Here is a tiny trained network, its code and every weight. The questions are about switching its units off for an input and a class, where a switched-off unit gives its printed mean instead of its output.

import numpy as np


def w(rows, s, z=0):
    codes = np.array(rows[::2]) - 128.0
    scale = np.full(codes.shape[1], s)
    scale[-1] = z or s
    return codes * scale


def norm(h):
    return h / np.sqrt((h * h).mean(-1, keepdims=True) + 1e-5)


def f(y):
    return y / 2 * (1 + np.tanh(0.7978845608 * (y + 0.044715 * y**3)))


def log_softmax(a):
    a = a - a.max(-1, keepdims=True)
    return a - np.log(np.exp(a).sum(-1, keepdims=True))


def net(x, mask):
    res = np.array(x, float).reshape(1, 5) / 4 @ E
    u = 0
    for l in range(3):
        y = f(norm(res) @ A[l][:, :-1].T + A[l][:, -1])
        res = res + np.where(mask[u : u + 6], y, B[l][:, -1]) @ B[l][:, :-1]
        u += 6
    return log_softmax(norm(res)[-1] @ U[:, :-1].T + U[:, -1])


A, B = {}, {}
E = w([
[122,137,164,217,252,123,105],'x0',
[127,136,127,128,128,124,128],'x1',
[113,117,246,54,147,96,74],'x2',
[130,129,128,129,127,130,129],'x3',
[211,147,119,82,191,128,227],'x4',
],0.014)
A[0] = w([
[115,137,138,228,251,127,107,31],'0.n0',
[145,152,124,67,190,118,203,180],'0.n1',
[117,133,183,208,248,128,97,42],'0.n2',
[119,130,253,29,160,124,87,162],'0.n3',
[146,121,140,146,203,122,150,1],'0.n4',
[185,111,138,65,193,136,221,176],'0.n5',
],0.03,0.0078)
B[0] = w([
[147,120,253,150,64,181,194,235],'0.n0',
[130,142,127,140,146,82,182,199],'0.n1',
[91,164,30,126,191,81,23,235],'0.n2',
[155,86,206,41,121,98,92,251],'0.n3',
[202,50,118,173,210,201,114,166],'0.n4',
[88,151,155,97,168,91,196,216],'0.n5',
],0.039,0.027)
A[1] = w([
[145,168,95,63,84,82,203,2],'1.n0',
[52,157,1,165,88,119,192,126],'1.n1',
[250,170,82,159,57,200,88,152],'1.n2',
[140,121,150,38,79,115,124,121],'1.n3',
[86,191,60,224,188,147,121,60],'1.n4',
[150,201,61,191,160,183,201,42],'1.n5',
],0.035,0.0059)
B[1] = w([
[97,191,187,59,96,42,167,215],'1.n0',
[147,131,101,74,197,155,18,246],'1.n1',
[11,192,116,128,45,78,134,198],'1.n2',
[131,133,36,199,94,201,192,254],'1.n3',
[101,139,159,121,57,153,210,167],'1.n4',
[254,63,96,248,208,166,153,180],'1.n5',
],0.035,0.02)
A[2] = w([
[124,71,102,170,130,127,13,4],'2.n0',
[110,152,120,108,230,88,43,54],'2.n1',
[112,177,42,97,131,152,3,39],'2.n2',
[95,132,103,123,229,58,157,79],'2.n3',
[184,114,129,77,144,101,81,19],'2.n4',
[86,162,14,129,150,118,151,103],'2.n5',
],0.038,0.0028)
B[2] = w([
[172,99,173,99,50,57,131,193],'2.n0',
[97,184,4,91,153,115,113,253],'2.n1',
[160,66,192,180,76,8,111,254],'2.n2',
[123,121,70,148,94,211,32,226],'2.n3',
[92,159,79,224,139,181,158,201],'2.n4',
[161,69,148,80,139,118,40,178],'2.n5',
],0.041,0.026)
U = w([
[131,102,107,149,49,17,48,254],'0',
[115,174,7,90,240,123,90,175],'1',
[173,18,87,117,45,237,130,45],'2',
[109,139,167,40,121,66,251,76],'3',
[30,183,230,214,52,149,128,75],'4',
[188,108,164,233,218,197,227,76],'5',
],0.017,0.0044)

Each question gives the input, the list of numbers given to net, and the class t.
The units are the neurons (one row each of A and B). Each row of codes is followed by its name. A weight is (code - 128) times the scale printed after its matrix; where a second scale follows, it is the last column's (A, B and U).
mask holds one flag per neuron, layer by layer. A switched-off neuron (its flag False) gives its mean, the last column of its row in B, instead of its output. The means were averaged over made-up inputs and are rounded, as every weight is.
A unit's drop is (log p(t) with every unit on - log p(t) with that unit switched off) / (log p(t) with every unit on - log p(t) with every unit switched off).
The circuit of an input: a set's keep is (log p(t) with only the set's units on - log p(t) with every unit switched off) / (log p(t) with every unit on - log p(t) with every unit switched off). Starting from the 12 units with the biggest drops (on a tie, the unit counted first), units are removed one at a time, each time the one whose removal leaves the highest keep (on an exact tie, the one counted first), for as long as the keep stays at least 0.8.
circuit, biggest first: the units of the circuit, biggest drop first
k most important neurons: the k neurons with the biggest drops, biggest first
k most important neurons of layer l: the k neurons of layer l with the biggest drops, biggest first
drop of u: that unit's drop, to one decimal
input [8,-2,-5,-4,-5], class 4: most important neuron	(0.n0)
input [8,2,-6,7,-3], class 4: 2 most important neurons	(0.n0, 0.n5)
input [8,2,-5,3,-4], class 4: 2 most important neurons of layer 0	(0.n0, 0.n3)
input [2,7,1,0,5], class 1: 3 most important neurons	(0.n4, 2.n3, 0.n2)
input [-2,-6,2,4,-8], class 2: 2 most important neurons	(0.n2, 1.n1)
input [2,-3,0,-5,6], class 5: 3 most important neurons of layer 0	(0.n4, 0.n3, 0.n1)
input [-5,7,4,-4,-1], class 2: 2 most important neurons	(0.n2, 0.n5)
input [7,0,-8,3,0], class 4: 2 most important neurons	(0.n5, 0.n0)
input [-4,-6,-3,-3,1], class 1: 3 most important neurons of layer 0	(0.n0, 0.n3, 0.n2)
input [-8,-5,-3,-4,1], class 1: 2 most important neurons	(0.n0, 0.n3)
input [6,-7,-4,6,-1], class 4: 2 most important neurons of layer 0	(0.n0, 0.n5)
input [-5,7,6,6,0], class 2: 3 most important neurons	(0.n2, 0.n5, 1.n3)
input [-2,7,3,-7,-5], class 2: 3 most important neurons	(0.n2, 1.n1, 0.n5)
input [7,-4,-5,-3,0], class 4: circuit, biggest first	(0.n0)
input [3,-7,-3,6,-3], class 4: 2 most important neurons	(0.n0, 1.n1)
input [1,-4,-7,-8,-8], class 4: 4 most important neurons	(0.n1, 0.n3, 0.n2, 1.n1)
input [6,6,-3,3,-5], class 4: 2 most important neurons	(0.n0, 0.n3)
input [2,-6,-6,5,-5], class 4: 2 most important neurons	(0.n3, 0.n1)
input [-1,-1,3,0,1], class 3: drop of 0.n2	0.5
input [-3,3,5,-2,8], class 3: most important neuron	(0.n2)
input [7,-2,6,4,7], class 1: drop of 0.n2	1.6
input [-8,-1,3,2,2], class 3: drop of 0.n2	0.9
input [-1,-2,-7,-4,3], class 1: drop of 0.n0	1.7
input [-5,-6,-6,8,3], class 1: 2 most important neurons	(0.n0, 0.n3)
